Here is a tiny trained network, its code and every weight. The questions are about switching its units off for an input and a class, where a switched-off unit gives its printed mean instead of its output.

import numpy as np


def w(rows, s, z=0):
    codes = np.array(rows[::2]) - 128.0
    scale = np.full(codes.shape[1], s)
    scale[-1] = z or s
    return codes * scale


def norm(h):
    return h / np.sqrt((h * h).mean(-1, keepdims=True) + 1e-5)


def f(y):
    return np.maximum(y, 0)


def log_softmax(a):
    a = a - a.max(-1, keepdims=True)
    return a - np.log(np.exp(a).sum(-1, keepdims=True))


def net(x, mask):
    res = np.array(x, float).reshape(1, 2) / 4 @ E
    u = 0
    for l in range(2):
        y = f(norm(res) @ A[l][:, :-1].T + A[l][:, -1])
        res = res + np.where(mask[u : u + 6], y, B[l][:, -1]) @ B[l][:, :-1]
        u += 6
    return log_softmax(norm(res)[-1] @ U[:, :-1].T + U[:, -1])


A, B = {}, {}
E = w([
[177,167,150,164,145,92,147,42,174,49,172,170],'x0',
[169,125,156,48,94,99,112,113,168,137,121,6],'x1',
],0.0019)
A[0] = w([
[209,139,164,51,128,52,107,134,162,130,143,101,233],'L0N1',
[112,149,147,174,144,170,173,169,98,76,124,204,69],'L0N2',
[118,97,59,157,120,204,118,152,69,245,106,149,254],'L0N3',
[119,135,111,80,41,202,116,174,179,134,85,39,128],'L0N4',
[150,126,188,138,255,81,229,52,145,58,113,146,186],'L0N5',
[94,160,152,153,143,186,212,95,139,66,123,200,147],'L0N6',
],0.0017,0.00061)
B[0] = w([
[108,110,116,171,214,180,68,147,130,171,139,225,217],'L0N1',
[203,96,48,153,203,118,155,146,130,196,158,91,211],'L0N2',
[144,233,170,135,101,127,120,87,180,62,202,156,252],'L0N3',
[138,74,160,208,183,94,158,114,102,128,93,195,212],'L0N4',
[100,252,170,99,80,147,128,159,116,106,191,142,237],'L0N5',
[180,101,32,59,181,126,108,146,99,145,117,34,218],'L0N6',
],0.0021,0.0025)
A[1] = w([
[145,160,111,74,127,160,98,154,125,165,152,101,135],'L1N1',
[103,121,102,92,117,208,93,170,119,184,116,117,155],'L1N2',
[17,148,123,86,4,158,149,207,88,166,113,108,8],'L1N3',
[88,153,159,142,171,155,106,171,110,149,137,192,152],'L1N4',
[197,190,100,125,111,110,140,122,147,104,177,93,82],'L1N5',
[211,111,155,50,110,86,137,78,155,103,132,36,228],'L1N6',
],0.0032,0.0012)
B[1] = w([
[143,66,190,150,134,55,95,79,131,158,95,113,178],'L1N1',
[125,213,87,150,106,136,153,54,177,33,193,196,213],'L1N2',
[158,194,208,162,99,147,135,67,188,26,173,211,208],'L1N3',
[168,77,145,79,123,71,112,146,124,188,67,6,252],'L1N4',
[70,78,223,102,25,144,94,133,171,145,55,103,227],'L1N5',
[123,137,2,188,188,147,180,194,37,149,141,181,236],'L1N6',
],0.0027,0.0032)
U = w([
[135,212,174,153,63,134,124,92,180,35,165,177,187],'0',
[163,122,2,172,229,117,144,164,83,174,145,144,191],'1',
[139,52,208,97,101,86,75,125,160,201,70,50,223],'2',
[71,87,125,88,130,141,155,130,118,114,125,105,44],'3',
[94,86,114,81,125,147,138,132,120,100,114,117,51],'4',
[81,84,103,80,116,156,130,118,122,116,120,110,22],'5',
[61,64,98,58,123,176,153,121,117,88,111,100,3],'6',
[85,74,118,87,119,160,176,132,114,91,108,94,7],'7',
],0.0087,0.0029)

Each question gives the input, the list of numbers given to net, and the class t.
The units are the neurons (one row each of A and B). Each row of codes is followed by its name. A weight is (code - 128) times the scale printed after its matrix; where a second scale follows, it is the last column's (A, B and U).
mask holds one flag per neuron, layer by layer. A switched-off neuron (its flag False) gives its mean, the last column of its row in B, instead of its output. The means were averaged over made-up inputs and are rounded, as every weight is.
A unit's drop is (log p(t) with every unit on - log p(t) with that unit switched off) / (log p(t) with every unit on - log p(t) with every unit switched off).
The circuit of an input: a set's keep is (log p(t) with only the set's units on - log p(t) with every unit switched off) / (log p(t) with every unit on - log p(t) with every unit switched off). Starting from all 12 units, units are removed one at a time, each time the one whose removal leaves the highest keep (on an exact tie, the one counted first), for as long as the keep stays at least 0.8.
units of the circuit, in order: the units of the circuit, biggest drop first
most important unit: the unit with the biggest drop
top k neurons: the k neurons with the biggest drops, biggest first
top k neurons in layer l: the k neurons of layer l with the biggest drops, biggest first
drop when u is switched off: that unit's drop, to one decimal
input [0,-1], class 2: top 2 neurons => L1N5, L1N1
input [-8,-5], class 0: most important unit => L1N3
input [3,2], class 2: top 2 neurons in layer 1 => L1N2, L1N3
input [3,1], class 2: units of the circuit, in order => L1N2, L1N5
input [-6,6], class 0: units of the circuit, in order => L1N3, L1N2
input [-5,5], class 0: units of the circuit, in order => L1N2, L1N3
input [-7,-7], class 0: top 3 neurons => L1N3, L1N2, L1N6
input [5,-7], class 1: units of the circuit, in order => L1N3, L0N6
input [-7,8], class 1: units of the circuit, in order => L1N6, L1N5
input [3,-4], class 1: top 3 neurons in layer 1 => L1N3, L1N2, L1N1
input [3,0], class 2: top 3 neurons => L1N5, L1N2, L0N3
input [-3,-1], class 2: top 2 neurons => L0N3, L1N4
input [5,7], class 1: top 2 neurons => L1N6, L0N3
input [0,1], class 2: top neuron => L1N6
input [1,-3], class 2: top 2 neurons => L1N6, L1N5
input [2,4], class 1: top 2 neurons => L1N6, L0N3
input [-7,7], class 0: top 2 neurons => L1N3, L1N2
input [0,7], class 1: drop when L1N6 is switched off => 0.5
input [-8,-7], class 0: drop when L1N3 is switched off => 0.5
input [-5,8], class 1: drop when L1N6 is switched off => 1.2
input [-2,7], class 1: drop when L1N6 is switched off => 0.5
input [-4,2], class 0: most important unit => L1N2
